What can hang from each mark
Q615: Q317 Q450 Q493 Q899
Q450: Q615 Q899
Q990: Q388 Q493 Q572
Q899: Q197 Q572 Q597 Q615
Q597: Q197
Q388: Q572 Q615
Q197: Q597
Q493: Q394
Q317: Q6 Q394 Q990
Q394: Q317 Q450 Q597
Q6: Q493 Q572 Q990
Q572: Q388 Q450 Q615 Q990

Known rows, with every way that one mark hangs from another
[Q493 [Q394 Q317 Q450 Q597]]: [397, -182, -143, 86, -40, -404, -43, -174, 143, -263, -43, -161, 338, 106, 684, 101, -18, 5, -55, 20, -259, 147, -43, -255, -154, 254, -133, 35, -214, -7, 131, 326, -27, -52, 0, 257, -87, -174, 189, -220, 223, 115, -15, -39, -314, -233, -136, -129, -112, 191, -173, 45, 182, -347, 7]
[Q493 [Q394 [Q450 [Q899 Q572 Q615]]]]: [241, 45, -65, 182, 24, -241, 18, -92, 166, -235, 3, -104, 220, -63, 672, 64, -179, 18, -181, 89, -226, 278, 30, -204, -106, -179, -68, 158, -279, 231, -26, 75, 73, -41, -244, 122, -48, -94, 155, -140, 271, 127, 21, 5, 32, -42, -176, -56, -207, 187, -3, -124, 173, -318, -66]
[Q899 [Q597 Q197] [Q615 Q450 [Q493 Q394]]]: [367, 53, -135, 183, 57, -326, -47, -28, 235, -72, 144, -113, 201, -90, 693, 89, 63, -84, -342, 5, -117, 139, -102, -31, 75, -118, -200, 1, -119, 253, 134, 141, 19, -64, -460, 78, -67, -269, -27, 10, 382, 65, 98, -23, 281, -135, 47, -26, -394, 263, -74, -229, 158, -274, 141]
[Q990 Q388 [Q493 [Q394 Q317]] Q572]: [238, -288, -48, -34, 100, -435, 34, 140, 162, -280, 125, -130, 175, 6, 420, 123, 51, -116, -116, 7, -102, -155, -193, 12, 59, 234, 103, -193, -33, -314, 30, 292, -350, -325, -2, 68, 10, -316, -107, -143, 7, 111, 96, 26, -327, 43, -319, 269, -43, -7, -87, -66, 26, -451, 4]
[Q388 [Q615 Q450 Q493]]: [154, -21, -16, 40, 77, -350, -62, 32, 215, -134, 230, -52, 53, 1, 595, 41, 6, 77, -158, -137, -69, -5, -55, 25, 25, -63, 33, 25, -32, 114, 32, 284, -256, -87, -293, 108, 203, -257, 59, -34, 318, -55, -145, 48, 105, -217, 319, -122, -268, 130, -56, -86, 159, -389, 36]
[Q990 Q388 [Q493 Q394]]: [344, -208, -84, -26, 44, -388, 64, 19, 149, -201, 92, -175, 95, 15, 452, 113, -26, -111, -207, -55, -89, -10, -188, 5, 13, 88, 111, -184, -78, -159, -13, 165, -308, -271, -231, 151, 17, -159, -56, -113, 76, 125, 130, 16, -156, 1, -256, 97, -148, 44, -8, -106, 52, -452, 140]
[Q990 Q388 [Q493 [Q394 Q450]] [Q572 Q615]]: [167, -246, -11, 29, 104, -250, -76, 182, 142, -232, 157, -140, 155, -17, 458, 45, -32, -101, -176, -59, -92, -143, -201, -7, 66, 33, 171, -165, -113, -395, -10, 342, -233, -306, -32, 147, -33, -227, -142, -226, -53, 97, -9, 178, -345, 158, -390, 266, -31, -36, -43, -102, -9, -526, 184]
[Q394 [Q450 [Q615 Q317] [Q899 Q197]] Q597]: [381, -87, 104, 227, 45, -147, 89, -180, 276, -339, 110, 17, 111, 42, 811, -40, -132, -5, -167, 71, -172, 155, -17, -147, -99, 21, -212, 162, -157, 226, -175, 313, 212, 58, -302, 144, 15, -51, -98, -410, 223, 43, 59, 55, -8, -196, 12, -121, -230, 58, -40, 113, 152, -355, 19]
[Q388 [Q572 [Q450 [Q615 [Q317 Q394]]]]]: [203, -137, 118, -72, 146, -184, 36, 47, 144, -292, 76, 0, -57, -149, 699, -93, 78, 58, -218, -80, -145, -24, -80, -83, 3, -113, -146, 159, 101, 138, -173, 348, -245, 40, -294, 142, 284, -259, -32, -177, -5, -22, -87, 135, 88, -26, 36, -26, -208, 72, -29, 13, 58, -458, 55]
[Q990 [Q388 Q572 [Q615 Q493]]]: [173, -147, -35, -106, 84, -256, -96, 91, 117, -238, 196, -22, 124, 5, 435, 70, -2, -33, -244, -183, -113, -74, -157, 76, 97, 17, 126, -121, -24, -50, 39, 310, -419, -164, -213, 184, 236, -304, 2, -109, 57, 96, -53, 174, -39, -127, 142, 10, -134, 101, -68, -102, -17, -577, 127]
[Q990 [Q493 [Q394 Q450 [Q597 Q197]]] [Q572 Q615]]: [252, -115, -80, 139, 14, -262, -137, 29, 183, -188, 170, -136, 231, -43, 607, 7, 42, 1, -237, -6, -144, -65, -184, -91, -29, 86, 15, -67, -100, -280, 66, 300, -98, -252, -71, 277, -67, -179, -140, -265, 46, 32, -42, 150, -349, 49, -333, 36, -73, 48, -115, -57, -4, -391, 202]
[Q394 [Q317 [Q990 Q493 Q572]] [Q597 Q197]]: [333, -231, -38, 77, -150, -380, -111, 52, 185, -320, 159, -70, 270, 23, 529, -15, 133, -7, -180, 60, -124, -114, -179, 19, -111, 224, -23, -16, 47, -126, 49, 417, -247, -287, 122, 224, 64, -272, -82, -252, -13, 111, 100, 3, -349, -123, -195, -112, -121, 76, -126, 34, 101, -347, -101]
[Q388 Q572 [Q615 [Q317 Q394] Q450 Q493 Q899]]: [59, -52, 156, -129, 228, -325, 15, 184, 195, -171, 200, -54, 25, -49, 732, 115, 75, 92, -192, -79, 16, -202, -21, 88, 42, -74, -105, -50, 188, 149, -61, 388, -456, 83, -377, -41, 446, -344, -11, -167, 175, -91, -208, 51, 206, -174, 582, -44, -305, -17, -26, 89, 103, -457, -8]
[Q317 [Q990 [Q493 Q394] [Q572 [Q388 Q615]]]]: [83, -136, -50, 91, 24, -366, -59, 261, 65, -251, 238, -168, 144, -8, 509, 35, 15, -108, -220, -92, -170, -258, -248, 145, -71, -99, 158, -120, 102, -212, -22, 272, -290, -280, -19, 203, 188, -274, -93, -144, -22, 68, -51, 100, -217, 81, -189, 168, -111, -81, -34, -130, 32, -500, 117]
[Q317 [Q6 [Q572 Q990]]]: [132, -67, -60, 3, 8, -364, -15, 153, 76, -372, 26, -114, 218, -60, 574, 28, 66, -12, -159, -183, -66, -78, -226, 12, -35, -69, 89, 33, 62, -48, -65, 294, -183, -168, 2, 172, 90, -257, 74, -102, 65, 38, 29, -2, -123, -222, -149, -20, -119, -30, -57, -90, 159, -376, 109]
[Q899 Q197 [Q572 [Q450 Q615]] Q597]: [296, 123, 36, 227, -18, -177, -46, -200, 303, -173, 136, 27, -101, -196, 599, -125, -126, -23, -433, 88, -193, 183, -20, -101, 14, -166, -69, 265, -131, 368, -171, 93, 201, -11, -396, 41, 106, -155, 3, -87, 185, 119, 26, 49, 323, -80, -95, 85, -318, 430, 113, -168, 149, -375, 62]
[Q990 [Q572 Q388 Q450 Q615]]: [-68, -84, -59, 89, 98, -82, -89, 170, 192, -207, 157, -104, -32, -184, 497, -211, 58, 44, -342, -106, -237, -155, -225, -8, -37, -267, 111, 231, -5, -125, -97, 260, -75, -155, -172, 237, 149, -317, -62, -55, -71, -85, -71, 216, -67, 120, -312, 177, -183, 114, -96, -193, 13, -379, 102]
[Q572 Q388 [Q450 Q899] Q615 [Q990 Q493]]: [-75, 69, -45, 98, 126, 123, 67, 73, 140, -259, 110, -139, -155, -115, 420, -326, -74, 18, -577, 66, -266, -184, -301, 8, -162, -482, 138, 221, 25, -44, -235, 90, 114, -109, -364, 292, 156, -176, -103, -16, -147, -50, -17, 328, -112, 192, -317, 227, -149, -77, 50, -166, -106, -488, 140]
[Q450 [Q899 [Q572 Q990] Q597]]: [184, 169, -65, 162, 37, -202, 123, -142, 232, -234, 68, 24, 34, -129, 525, -37, -125, -15, -422, 89, -138, 223, -81, -68, -41, -197, -31, 247, -139, 352, -155, 36, 139, -71, -317, 74, 98, -125, 9, -22, 212, 116, 124, -23, 124, -157, -54, -27, -255, 185, 105, -128, 100, -346, -5]
[Q615 Q450 [Q899 Q197]]: [223, 72, 34, 54, 32, -442, 47, 3, 332, -63, 77, -95, -33, -122, 628, 47, -14, 18, -328, 107, -97, 81, 15, 38, -86, 19, -18, 110, -36, 216, -128, 180, -79, -47, -331, -83, 192, -220, 129, -116, 245, -18, 6, -130, 226, -171, 158, 90, -344, 229, 44, -21, 242, -244, -96]
[Q990 [Q388 Q572] [Q493 Q394]]: [283, -167, -57, -123, 88, -402, 42, 77, 90, -226, 97, -144, 91, -36, 464, 140, 7, -119, -318, -6, -131, -73, -177, 29, 37, 137, 118, -249, 0, -198, -9, 168, -399, -241, -221, 157, 116, -247, -68, -155, -31, 168, 78, 109, -156, 57, -193, 167, -71, 18, -22, -92, -31, -519, 144]
[Q317 [Q6 [Q493 [Q394 Q450]]]]: [304, -131, -3, 34, -114, -425, -28, 72, 18, -312, -3, -161, 247, 31, 724, 122, -28, 0, -50, -79, -116, -72, -137, -39, -95, 13, -25, -34, -28, -126, -37, 321, -183, -153, -55, 194, 50, -153, 87, -161, 173, 152, 53, -61, -232, -200, -117, -70, -67, 97, -70, -33, 178, -395, 151]
[Q572 [Q388 [Q615 Q450]]]: [149, -4, -47, -23, 62, -306, -70, 46, 136, -119, 167, -128, 27, -20, 567, 25, -38, 12, -311, -157, -208, -40, -59, 61, -110, -159, 129, 104, 23, 59, -55, 209, -127, -88, -244, 164, 208, -228, 76, -97, 203, -58, -114, 108, 59, -68, 61, -64, -298, 126, -1, -79, 59, -404, 28]
[Q899 [Q197 Q597] Q572 [Q615 Q317 [Q493 Q394]]]: [300, 57, -47, 183, 76, -212, -74, -81, 274, -200, 127, -208, 268, -200, 703, 64, -122, -75, -291, -9, -84, 175, -32, -139, 48, -248, -276, 17, -149, 426, 134, -92, 31, 30, -564, 92, -157, -232, -61, -136, 415, 192, 165, -55, 375, -143, -87, -177, -389, 202, -53, -207, 165, -280, 195]
[Q572 Q388 [Q450 [Q899 Q197]] [Q990 Q493]]: [86, 62, -1, 146, 68, -73, 118, -15, 132, -291, 104, -93, -108, -95, 455, -237, -100, -31, -578, 134, -301, -105, -248, 37, -181, -344, 80, 136, 20, 31, -187, 4, 87, -93, -440, 218, 133, -178, -106, -55, -63, 16, 112, 130, 24, 142, -248, 333, -175, 2, 67, -143, -63, -421, 125]
[Q317 [Q394 Q450] [Q990 Q388]]: [375, -390, 98, 11, -160, -258, -90, 133, 45, -338, -17, -34, 246, 116, 537, 67, -50, -54, -12, -174, -97, 39, -114, 1, -112, -75, 27, 21, -64, -13, -71, 568, -371, -129, 88, 101, 87, -157, 93, -244, 17, 172, 100, -123, -244, -30, -130, -81, -233, 57, 37, 42, 191, -521, 21]
[Q6 Q493 [Q572 Q450]]: [118, 40, 35, 64, 4, -383, 58, 89, 68, -258, 103, -56, 3, -162, 538, -114, 111, 107, -163, -41, -155, -110, -311, -29, 55, -12, 119, 121, 41, -224, -191, 266, -286, -209, -242, 212, 225, -263, -6, -35, 4, 1, 115, 31, -25, 23, -191, 170, -176, 212, -75, -108, 186, -343, 87]
[Q450 [Q615 Q493] Q899]: [180, -65, 19, 279, 80, -102, 179, -84, 343, -289, 131, 27, -16, 7, 649, -65, -45, 7, -103, 65, -164, 131, -151, -79, 3, -124, -153, 196, -115, 278, -197, 267, 20, -57, -345, 53, 65, -167, -94, -96, 290, 37, 74, -2, 13, -224, 122, -44, -213, 16, -91, -60, 103, -367, -36]
[Q615 Q450 Q493 [Q899 Q197]]: [168, -3, 40, 163, 57, -373, 66, -5, 374, -112, 139, -117, -4, -57, 662, 46, 3, 10, -250, 145, -70, 23, -46, 37, -31, -15, -83, 21, -37, 229, -49, 221, -140, -24, -430, -93, 155, -277, 37, -88, 302, 3, 53, -176, 267, -236, 327, 112, -340, 173, -51, -53, 228, -245, -32]
[Q899 Q197 [Q572 Q388 Q450] Q597 Q615]: [173, 151, -17, 246, -53, -64, -143, -113, 211, -190, 114, -81, 7, -231, 511, -117, -184, -46, -609, 90, -303, 76, -30, -68, -92, -414, -20, 263, -150, 377, -24, -102, 191, -15, -475, 126, 76, -178, 25, -50, 137, 130, 86, 76, 396, 108, -273, 122, -440, 448, 112, -286, 122, -335, 49]
[Q615 [Q317 [Q6 Q572]] Q450 [Q899 Q197 Q597]]: [161, 36, 139, 13, 122, -552, 82, 221, 271, -191, 134, -76, 42, -124, 807, 132, 84, -60, -292, -36, 94, -199, -79, 142, 87, 29, -91, -23, 153, 106, -189, 301, -43, 27, -314, -194, 236, -334, -74, -218, 188, -3, 18, -64, 367, -275, 265, 165, -354, 87, 37, 37, 324, -273, -6]
[Q572 Q388 [Q450 Q615 Q899]]: [108, -12, 7, 184, 107, -17, 146, -28, 223, -254, 80, -46, -157, -71, 635, -223, -39, 29, -330, 54, -329, 38, -180, -48, -128, -299, -2, 319, -23, 149, -325, 217, 123, -25, -391, 165, 172, -180, -56, -92, 34, -25, 25, 184, 49, 40, -147, 116, -233, 73, -34, -80, 26, -388, -41]
[Q6 [Q572 Q450] [Q990 Q388 [Q493 Q394]]]: [189, -113, -51, -46, 113, -427, 73, 206, 44, -259, 171, -145, 137, -69, 414, -47, 113, -96, -115, -30, -47, -206, -457, 34, 102, 137, 274, -191, 120, -490, -152, 352, -365, -232, -201, 155, 106, -339, -57, -65, -166, 56, 124, 169, -172, 231, -411, 376, -75, 60, -22, -144, 135, -491, 232]
[Q493 [Q394 [Q317 Q6 [Q990 Q388 Q572]] Q450]]: [271, -383, -29, -30, -51, -441, -101, 262, 27, -410, 1, -151, 402, 129, 652, 141, 28, -131, 52, -88, -112, -119, -120, 7, -62, 138, 30, -133, -35, -231, 29, 584, -210, -179, 299, 91, -16, -337, 115, -249, -12, 213, 7, 15, -388, -152, -209, 104, 31, -23, -127, -1, 180, -484, -32]
[Q388 [Q572 [Q450 [Q615 [Q493 Q394] Q899]]]]: [109, -9, -24, 85, 200, -203, 89, 13, 230, -198, 82, -126, -54, -118, 710, -82, 88, 13, -261, 134, -229, 8, -163, -74, 4, -42, -86, 39, 18, 81, -137, 281, -169, -11, -391, 133, 253, -307, 27, -86, 10, 52, -87, 143, 79, -83, 124, 187, -115, 100, -133, -76, 54, -432, 75]
[Q317 [Q6 [Q572 [Q615 Q493]] Q990] [Q394 Q597]]: [70, -173, -4, 93, -85, -135, -96, 240, 129, -424, 92, -68, 334, 51, 611, 46, 109, 64, 30, -195, 28, -344, -403, -27, -31, -10, -17, 20, 199, -124, -74, 605, -349, -27, 24, 117, 130, -316, -13, -124, 65, -54, 1, 24, -368, -79, -124, -169, -226, -45, -104, -33, 230, -442, 204]

Rows
[374, -274, 85, 265, -59, -81, -29, -169, 218, -343, 24, -30, 196, 139, 737, 34, -44, 73, 25, -27, -192, 106, -84, -214, -138, 5, -207, 116, -119, 165, -22, 498, -182, 0, -160, 173, 20, -86, -20, -286, 247, 53, 20, -121, -259, -151, 46, -246, -280, 67, -107, 112, 152, -413, 83] => [Q317 [Q394 [Q450 [Q615 Q493]] Q597]]
[153, 8, -84, 151, 164, -366, 211, 28, 270, -176, 120, -99, 49, 6, 756, 88, 26, 21, -156, 85, -101, 91, -111, -39, 21, -41, -118, 12, -63, 180, -73, 225, -89, -3, -432, -12, 72, -289, -10, 7, 366, -31, 65, -61, 131, -161, 219, 46, -244, 19, -123, -117, 185, -257, -9] => [Q615 [Q450 Q899] [Q493 Q394]]
[332, -300, 109, 187, 80, -216, 15, -122, 240, -320, 146, -92, 148, 51, 768, -30, -50, -51, 52, -55, -95, 128, -39, -152, 3, -71, -187, 49, -147, 112, -12, 385, -35, -21, -252, 170, -50, -136, -91, -319, 253, 107, 25, -26, 46, -290, 137, -131, -177, 30, -131, 40, 124, -401, 128] => [Q394 [Q450 [Q615 Q317 Q493]]]
[-29, -146, -153, 180, 135, -132, -38, 145, 225, -225, 184, -200, 148, -70, 570, -19, 43, -72, -202, -96, -201, -156, -269, -22, 20, -190, -3, 37, -39, -84, 47, 253, -87, -141, -187, 188, -5, -347, -114, -53, 135, -32, 9, 76, -109, -24, -195, 152, -169, -1, -201, -236, -27, -378, 227] => [Q990 [Q572 Q388 [Q615 [Q493 Q394]]]]
[240, 221, 42, 96, 19, -347, 64, -45, 304, -104, 79, 7, -12, -180, 663, 32, -93, 64, -423, 107, -126, 238, 37, -30, -40, -91, -57, 214, -70, 358, -201, 60, 51, -7, -423, -93, 66, -234, 13, -112, 350, 92, 94, -37, 238, -78, 36, -86, -344, 222, 81, -45, 202, -245, -118] => [Q615 [Q450 [Q899 [Q197 Q597] Q572]]]
[393, -189, -33, 31, 135, -189, 54, -59, 79, -296, 62, -212, 137, 66, 519, 4, -99, -185, -209, 34, -156, 65, -180, -52, -65, -26, 105, -159, -91, -147, -79, 280, -62, -217, -166, 226, -60, -90, -49, -232, -1, 157, 98, 103, -265, 17, -309, 161, -51, -96, 26, -44, -50, -566, 255] => [Q572 [Q990 Q388 [Q493 [Q394 [Q450 Q615]]]]]
[312, -116, 93, 184, -107, -278, 39, -64, 176, -237, -43, 141, 137, 22, 605, 70, -75, 59, -150, -82, -183, 153, -61, -140, -73, -66, -182, 245, -181, 191, -85, 328, -94, -11, -145, 21, 49, -114, 35, -140, 273, 102, 25, -167, -123, -119, 27, -50, -291, 188, 49, 61, 195, -404, -28] => [Q317 [Q394 [Q450 [Q899 Q597]]]]
[313, -349, 101, -8, -142, -268, -12, 180, 95, -325, 64, -53, 108, 66, 422, 63, -15, -60, -122, -119, -30, -131, -199, 96, -77, -71, 77, -72, 66, -48, -109, 424, -509, -237, -20, 70, 171, -163, -50, -161, -29, 137, 140, -102, -245, 57, -171, -36, -260, -32, 88, -3, 140, -525, 17] => [Q317 Q394 [Q990 Q388 Q493]]
[395, -107, 65, 104, 76, -89, 158, -92, 286, -293, 89, 34, 62, -1, 794, -25, 16, 46, -128, -58, -75, 116, -109, -79, -50, -86, -283, 244, 16, 323, -262, 363, 36, 41, -336, 83, 103, -90, -152, -252, 244, -85, 107, 12, 12, -183, 20, -281, -345, -10, -27, 92, 67, -331, -15] => [Q450 [Q615 [Q317 [Q394 [Q597 Q197]]]] Q899]
[129, -134, 46, 119, 122, -271, 97, -83, 360, -234, 169, -207, 68, -87, 711, 16, -39, 24, -95, 75, 47, 64, -23, -57, 3, -150, -121, 45, -51, 280, -37, 153, -190, -21, -450, 32, 153, -185, -49, -172, 242, 65, 106, -145, 332, -337, 283, -152, -312, 110, -81, -31, 172, -246, -17] => [Q615 Q317 Q493 [Q899 Q572]]
[94, 89, -11, -95, 62, -365, -83, 68, 174, -108, 118, -15, 43, -123, 495, 40, 10, 69, -335, -78, -167, -28, -60, 41, -35, 20, 75, 78, 3, 70, -55, 202, -309, -111, -177, 140, 382, -240, 165, -118, 71, 35, -230, 137, 0, -183, 224, -9, -161, 185, 9, -7, 65, -488, -33] => [Q388 Q572 [Q615 Q899]]
[338, -152, 93, -49, 37, -345, 65, 136, 229, -183, 92, -159, 110, -9, 851, 54, 134, 49, -165, -4, 77, -48, -54, 99, -134, -32, -157, 47, 199, 207, -184, 504, -267, 27, -261, -2, 300, -205, -14, -275, 106, -85, 82, -120, 137, -172, 232, -257, -444, -1, 2, 154, 257, -256, -83] => [Q615 [Q317 [Q394 [Q597 Q197]] Q990] Q450 Q899]
[346, -283, 130, 62, 19, -271, -35, -14, 168, -355, 72, -88, 164, 34, 803, 9, -57, -39, 17, -131, -65, 65, 10, -101, -65, -72, -130, 81, -71, 77, -93, 417, -11, -36, -87, 152, 3, -108, -15, -366, 174, 108, -48, 35, -43, -292, 22, -196, -135, 4, -54, 88, 165, -415, 62] => [Q394 [Q450 [Q615 [Q317 Q6]]]]
[-46, -61, -135, 121, 133, 135, -51, 29, 148, -265, 123, -236, -13, -80, 491, -307, -7, -13, -423, -54, -250, -126, -310, -40, -105, -482, 58, 173, -7, 21, -38, 209, 56, -44, -357, 366, 78, -268, -22, 29, -44, -50, -3, 230, -2, 8, -182, 120, -190, 13, -104, -247, -75, -456, 304] => [Q572 Q388 Q450 [Q615 Q493] Q990]
[307, 145, -74, 153, -45, -271, -54, -207, 225, -203, 98, -42, 99, -169, 483, -6, -159, -106, -493, 43, -143, 205, -43, -61, -33, -152, -39, 152, -144, 371, -5, -17, 167, -66, -293, 94, 15, -142, 57, -57, 245, 159, 132, -99, 234, -185, -122, 32, -298, 337, 134, -200, 94, -361, 175] => [Q899 Q197 [Q572 Q990] Q597]
[63, -31, -32, -12, 76, -323, -63, 221, 209, -174, 229, -52, 134, -165, 491, -60, 88, -25, -141, -45, -3, -120, -222, 39, 29, 20, 118, 100, 89, -155, -91, 407, -173, -147, -55, 72, 122, -352, 10, -70, 68, -75, -42, 108, -133, 45, -194, 67, -167, 103, -15, -139, 171, -367, 110] => [Q6 [Q990 [Q572 [Q615 Q450]]]]
[133, -16, -6, 55, -40, -384, 51, 142, 4, -301, 170, -154, 212, -80, 469, -22, 68, -92, -95, -22, -152, -253, -467, 65, -23, 26, 195, 10, 187, -357, -179, 323, -249, -197, -141, 199, 132, -313, -49, -107, 9, 61, 252, -18, -182, 86, -330, 191, -170, 117, -62, -115, 98, -412, 239] => [Q6 Q493 [Q572 Q388] Q990]
[182, 165, 38, 151, 31, -331, 24, -77, 331, -53, 115, -143, -69, -144, 652, 67, -116, -62, -532, 208, -165, 61, 36, 56, -105, -143, 18, 141, -14, 330, -171, 66, 108, 8, -444, -138, 196, -225, 30, -140, 237, 84, 82, -105, 388, -85, 113, 152, -440, 327, 119, -74, 159, -267, -68] => [Q615 Q450 [Q899 Q197 [Q572 Q388] Q597]]
[81, -81, -41, 11, 67, -77, -67, -38, 229, -230, 157, -234, 44, -138, 600, -64, -125, -23, -305, -95, -103, 4, -40, -70, -74, -364, 25, 201, -40, 206, -84, 94, 49, -26, -287, 188, 68, -168, -22, -177, 144, 10, 29, 117, 192, -99, -164, -199, -309, 131, -3, -153, 9, -347, 86] => [Q899 [Q572 Q388 [Q615 Q317]]]
[-1, 140, -5, 0, 49, -116, -27, 91, 211, -200, 93, 81, -102, -230, 509, -184, -16, 89, -521, 14, -233, -36, -136, -37, 4, -190, -18, 261, -49, 126, -174, 150, 5, 4, -301, 141, 241, -299, 52, -38, -17, -14, -125, 281, 86, 27, -67, 170, -143, 205, 10, -162, 42, -441, 17] => [Q388 [Q572 [Q450 [Q899 Q197]] Q615]]
[115, 126, 70, -130, 160, -309, -43, 152, 278, -53, 103, -96, -14, -262, 671, -8, 57, -4, -502, -9, -60, -54, -45, 40, 38, -49, -116, 82, 89, 151, -133, 189, -75, 44, -384, -3, 199, -356, -23, -218, 117, 47, -95, 165, 210, -113, 140, 1, -274, 105, 8, 16, 102, -394, 81] => [Q388 [Q572 [Q615 Q317 Q450 [Q899 [Q197 Q597]]]]]
[67, -154, 89, 184, 119, -148, 32, 89, 199, -277, 213, -99, -120, -114, 537, -174, 42, -11, -288, 68, -249, -189, -216, 19, -63, -149, 113, 74, 76, -189, -178, 239, -172, -244, -251, 182, 165, -242, -247, -181, -101, 5, -1, 161, -123, 195, -283, 269, -139, -14, -52, -76, -27, -420, 53] => [Q990 Q493 [Q572 Q388 [Q450 Q615]]]
[280, 64, -21, 178, -68, -406, 15, -89, 340, -76, 54, -1, 29, -129, 516, 34, -39, -56, -388, 32, -143, 98, -91, -1, -25, 35, -111, 154, -142, 247, -57, 102, 17, -85, -306, -11, 122, -171, 69, -78, 243, 116, 57, -165, 172, -264, 72, 127, -335, 350, 57, -67, 214, -325, 38] => [Q615 [Q899 Q197 Q597]]
